Here is a tiny trained network, its code and every weight. The questions are about switching its units off for an input and a target symbol, where a switched-off unit gives its printed mean instead of its output.

import numpy as np


def w(rows, s, z=0):
    codes = np.array(rows[::2]) - 128.0
    scale = np.full(codes.shape[1], s)
    scale[-1] = z or s
    return codes * scale


def f(y):
    return y / 2 * (1 + np.tanh(0.7978845608 * (y + 0.044715 * y**3)))


def softmax(a):
    e = np.exp(a - a.max(-1, keepdims=True))
    return e / e.sum(-1, keepdims=True)


def log_softmax(a):
    a = a - a.max(-1, keepdims=True)
    return a - np.log(np.exp(a).sum(-1, keepdims=True))


def net(x, mask):
    ids = ['Φαβεθπ'.index(c) for c in x.split()]
    T = len(ids)
    res = E[ids] + P[:T]
    q, k, v = (res @ M[0].T for M in (Q, K, V))
    z = softmax(np.where(np.tri(T) > 0, q @ k.T / 2**0.5, -1e9)) @ v
    res = res + np.where(mask[0], z, O[0][:, -1]) @ O[0][:, :-1]
    y = f(res @ A[0][:, :-1].T + A[0][:, -1])
    res = res + np.where(mask[1:13], y, B[0][:, -1]) @ B[0][:, :-1]
    return log_softmax(res[-1] @ U[:, :-1].T + U[:, -1])


Q, K, V, O, A, B = {}, {}, {}, {}, {}, {}
E = w([
[145,104,108,75,2,102],'Φ',
[180,92,114,172,97,85],'α',
[172,193,177,167,166,248],'β',
[79,142,124,220,111,127],'ε',
[155,124,108,187,177,64],'θ',
[149,180,48,106,147,137],'π',
],0.025)
P = w([
[194,50,255,153,231,54],'0',
[245,36,177,169,69,91],'1',
[133,171,158,187,57,76],'2',
[110,167,142,180,80,105],'3',
[94,147,114,183,90,118],'4',
[100,131,109,175,117,156],'5',
[107,124,100,167,148,194],'6',
[72,89,73,181,146,170],'7',
[51,48,39,192,129,156],'8',
[75,77,69,171,206,223],'9',
[50,43,61,176,216,219],'10',
],0.0077)
Q[0] = w([
[227,115,133,141,167,50],'head 0',
[178,96,115,2,130,28],'head 0',
],0.007)
K[0] = w([
[253,151,150,202,151,11],'head 0',
[173,156,190,119,108,82],'head 0',
],0.007)
V[0] = w([
[133,152,110,185,177,93],'head 0',
[122,57,255,174,139,102],'head 0',
],0.0093)
O[0] = w([
[170,16,160,204,31,146,189],'head 0',
[254,117,124,127,255,231,1],'head 0',
],0.0091,0.006)
A[0] = w([
[63,179,158,185,142,105,128],'neuron 0',
[101,168,123,156,77,137,118],'neuron 1',
[61,151,94,107,133,133,4],'neuron 2',
[143,131,91,91,98,93,172],'neuron 3',
[147,117,152,112,90,135,88],'neuron 4',
[195,204,85,133,161,128,70],'neuron 5',
[142,125,248,119,111,65,153],'neuron 6',
[85,137,105,179,131,90,76],'neuron 7',
[152,193,87,131,201,201,20],'neuron 8',
[132,127,156,191,113,166,84],'neuron 9',
[89,199,85,64,125,138,87],'neuron 10',
[128,163,69,136,184,79,175],'neuron 11',
],0.014,0.0032)
B[0] = w([
[146,56,169,83,120,104,197],'neuron 0',
[95,120,113,114,132,177,255],'neuron 1',
[153,91,135,90,154,193,205],'neuron 2',
[151,164,105,150,135,122,241],'neuron 3',
[75,82,142,158,106,44,144],'neuron 4',
[46,152,142,117,105,63,161],'neuron 5',
[137,37,200,55,80,62,147],'neuron 6',
[143,129,142,165,164,186,230],'neuron 7',
[179,90,125,94,164,61,154],'neuron 8',
[60,196,117,139,150,111,188],'neuron 9',
[134,167,92,161,174,177,241],'neuron 10',
[129,57,175,130,7,31,183],'neuron 11',
],0.011,0.013)
U = w([
[101,149,156,72,163,148,100],'Φ',
[184,134,188,100,79,178,20],'α',
[63,143,223,125,70,150,39],'β',
[69,215,98,203,77,94,255],'ε',
[159,27,137,111,2,9,146],'θ',
[154,191,64,183,211,249,145],'π',
],0.0085,0.0033)

Each question gives the input, a string of symbols that net reads in full, and the target symbol t.
The units are the heads (2 rows each of Q, K, V and O) and the neurons (one row each of A and B). Each row of codes is followed by its name. A weight is (code - 128) times the scale printed after its matrix; where a second scale follows, it is the last column's (O, A, B and U).
mask holds one flag per unit, heads first, then neurons. A switched-off unit (its flag False) gives its mean, the last column of its rows in O or B, instead of its output. The means were averaged over made-up inputs and are rounded, as every weight is.
A unit's drop is (log p(t) with every unit on - log p(t) with that unit switched off) / (log p(t) with every unit on - log p(t) with every unit switched off).
The circuit of an input: a set's keep is (log p(t) with only the set's units on - log p(t) with every unit switched off) / (log p(t) with every unit on - log p(t) with every unit switched off). Starting from the 12 units with the biggest drops (on a tie, the unit counted first), units are removed one at a time, each time the one whose removal leaves the highest keep (on an exact tie, the one counted first), for as long as the keep stays at least 0.8.
units of the circuit, in order: the units of the circuit, biggest drop first
most important unit: the unit with the biggest drop
k most important neurons: the k neurons with the biggest drops, biggest first
drop of u: that unit's drop, to one decimal
input Φ Φ π π ε Φ π Φ ε ε, target π: most important unit : neuron 11
input Φ Φ β, target Φ: units of the circuit, in order : [neuron 8; head 0; neuron 5]
input Φ β Φ Φ α Φ Φ, target π: units of the circuit, in order : [head 0; neuron 10]
input π Φ α π π Φ, target ε: units of the circuit, in order : [head 0; neuron 0]
input π Φ π Φ β, target β: units of the circuit, in order : [head 0; neuron 10]
input π Φ π Φ, target ε: 3 most important neurons : [neuron 4; neuron 7; neuron 6]
input π α θ Φ Φ α β θ θ π, target ε: 4 most important neurons : [neuron 11; neuron 0; neuron 10; neuron 5]
input θ θ β, target ε: units of the circuit, in order : [neuron 9; neuron 2]
input α π π Φ α, target ε: units of the circuit, in order : [neuron 11; neuron 2]
input ε π θ π α π ε α, target ε: 2 most important neurons : [neuron 9; neuron 11]
input π π π, target π: 2 most important neurons : [neuron 7; neuron 10]
input π Φ θ, target θ: 2 most important neurons : [neuron 6; neuron 10]
input θ Φ Φ π ε Φ π Φ ε, target β: 2 most important neurons : [neuron 0; neuron 10]
input ε α π Φ β Φ α π θ, target θ: units of the circuit, in order : [neuron 11]
input π θ π θ β θ, target π: 3 most important neurons : [neuron 11; neuron 4; neuron 0]
input π α Φ Φ ε, target π: drop of neuron 7 : 0.4
input π π Φ α π β, target β: drop of head 0 : 0.4
input θ Φ Φ α π, target θ: drop of neuron 8 : 0.4
input ε θ α θ Φ π π Φ α α α, target π: drop of neuron 10 : -0.2
input π ε α α θ ε π, target ε: most important unit : neuron 0
